Small tables with named rows and columns. After each table, cells are looked up by row and column.

fuloz =
	katesu	nos	sepun	guzir	nug	maseg	mal	mefur	bado
megoro	6	188	58	195	172	187	166	50	181
nibevin	95	92	103	91	86	87	83	93	85
pog	96	96	93	95	96	98	96	94	93
fot	91	88	112	85	68	70	63	74	71
gegu	47	116	22	120	153	154	152	107	141
valugo	91	124	125	114	74	89	87	41	89
tetu	99	95	95	94	96	95	96	96	94
furariz	93	97	109	95	78	83	80	74	83
rap	120	95	89	99	88	127	123	95	112
fur	105	52	131	41	24	15	4	78	20
nesofo	90	90	98	85	82	80	74	88	79
raguku	104	98	96	99	99	106	116	102	115
fug	85	81	122	72	46	46	32	62	50

katesu of raguku = 104
sepun of megoro = 58
nos of furariz = 97
nug of fur = 24
mefur of fot = 74
sepun of gegu = 22
nug of gegu = 153
nug of tetu = 96
nos of megoro = 188
sepun of fot = 112
mefur of valugo = 41

gifupe =
	gaf	nisos
fomil	4395	4793
zavave	5302	3807
kedud	6461	4080
zibe	4066	4624
vema	2160	1529
nim	3384	5855
repa	8309	272
nuv	3463	4215
sazun	9639	6478
liku	1925	1707
gosu	4177	4264
fuva	6661	6384
guf	1654	4037

repa, gaf: 8309
kedud, nisos: 4080
zibe, gaf: 4066
vema, nisos: 1529
gosu, gaf: 4177
repa, nisos: 272

latu:
|  | tib | mov | pozezu | lefam | nuv | mefa | durol | bovuf | sotopum | noduvov |
|---|---|---|---|---|---|---|---|---|---|---|
| sifud | 60979 | 62349 | 4106 | 17816 | 9334 | -12569 | 13481 | 1421 | -63815 | 76258 |
| nedar | 70160 | 84795 | 17367 | 10289 | 561 | -7316 | 16248 | 15892 | -58097 | 63847 |
| sonep | 73245 | 92940 | 21738 | 7168 | -2829 | -5189 | 17750 | 21119 | -56826 | 61334 |
| bitu | 59337 | 57480 | 1709 | 20651 | 10298 | -14898 | 12612 | -1502 | -64491 | 78349 |
| zusi | 63344 | 66754 | 7526 | 16707 | 7257 | -12030 | 12846 | 4374 | -62413 | 72813 |
| zimek | 64858 | 71752 | 10516 | 14792 | 4579 | -10090 | 15141 | 8182 | -60108 | 71279 |
| zot | 57579 | 54466 | -476 | 22296 | 12441 | -15984 | 11559 | -3508 | -65502 | 81233 |

zimek, nuv -> 4579
zimek, tib -> 64858
zusi, pozezu -> 7526
bitu, bovuf -> -1502
sonep, pozezu -> 21738
sifud, pozezu -> 4106
zot, bovuf -> -3508
nedar, lefam -> 10289
zot, lefam -> 22296
sonep, noduvov -> 61334
bitu, lefam -> 20651
sifud, noduvov -> 76258
nedar, nuv -> 561
zimek, pozezu -> 10516
sonep, mov -> 92940
bitu, durol -> 12612
bitu, mov -> 57480
zot, sotopum -> -65502
zimek, mov -> 71752
zusi, nuv -> 7257

Table vid
          raru  bureto    vas  zaseke  sadebo
rurifen  56252   44512  64011   84182   52994
rukugef  58307   59453  63338   57828   58543
zem      56774   68005  71035   94110   64662
vut      71080   61883  69304   36732   59624
vetoga   57769   74856  70509   10027   72640
ber      72552   51229  76891   54948   73735
zase     69042   22573  66286   36376   57769
vivapa   74315   70330  69392   82367   65003
baled    72895   64080  66124   93284   52068
fudeva   73111   86431  65224   37692   59890
satuto   56407   57459  73213   62745   81922
rudeno   63699   78356  65462   86127   74780
nosib    56069   54894  65911   13313   51114

rurifen, raru -> 56252
vetoga, zaseke -> 10027
vetoga, raru -> 57769
zase, bureto -> 22573
fudeva, vas -> 65224
vut, sadebo -> 59624
vivapa, vas -> 69392
rukugef, zaseke -> 57828
nosib, zaseke -> 13313
rukugef, sadebo -> 58543

ran
          nes  deze   kul  nirof  moleg
donene   -508   518   399    207   -663
koduge   -519   788   629    498   -644
bipufif  -361   325   403    233   -622
tir       598  -105  -283   -103    343
nabupus  -530  -306  -192   -294   -178
bov      -304  -500  -446   -459    -88
zok       235  -250  -334   -299   -143
pazozeg  -184   325   204    157   -684
gupe      307  -151  -162   -147    -74
veza      196    65  -212   -210    -69
vem       676  -202  -489   -290    220
fil       439  -169  -413   -348     99

deze of bipufif = 325
nes of vem = 676
moleg of zok = -143
moleg of vem = 220
kul of bipufif = 403
nirof of tir = -103
nes of koduge = -519
moleg of pazozeg = -684
nirof of bov = -459
nirof of veza = -210
nirof of vem = -290
nes of donene = -508
nirof of nabupus = -294
kul of pazozeg = 204
Which row has the largest nes? vem

legefak
fields: viki, zadimer, lazepiv, sopegul
viduveb: [218, 91, 232, 100]
vel: [198, 104, 224, 97]
dasi: [177, 129, 236, 65]
fitazup: [198, 116, 217, 81]
posil: [254, 75, 248, 96]
labe: [159, 162, 204, 35]
gik: [159, 175, 206, 47]
vepog: [173, 144, 201, 54]
boselil: [193, 130, 212, 70]
bana: [174, 156, 209, 49]
bukav: [157, 152, 218, 60]

sopegul of labe = 35
lazepiv of viduveb = 232
viki of dasi = 177
sopegul of posil = 96
viki of vel = 198
zadimer of vel = 104
viki of viduveb = 218
zadimer of viduveb = 91
lazepiv of gik = 206
sopegul of dasi = 65
lazepiv of vel = 224
sopegul of vel = 97
sopegul of bukav = 60
zadimer of gik = 175
viki of bana = 174
viki of fitazup = 198
sopegul of vepog = 54
lazepiv of fitazup = 217

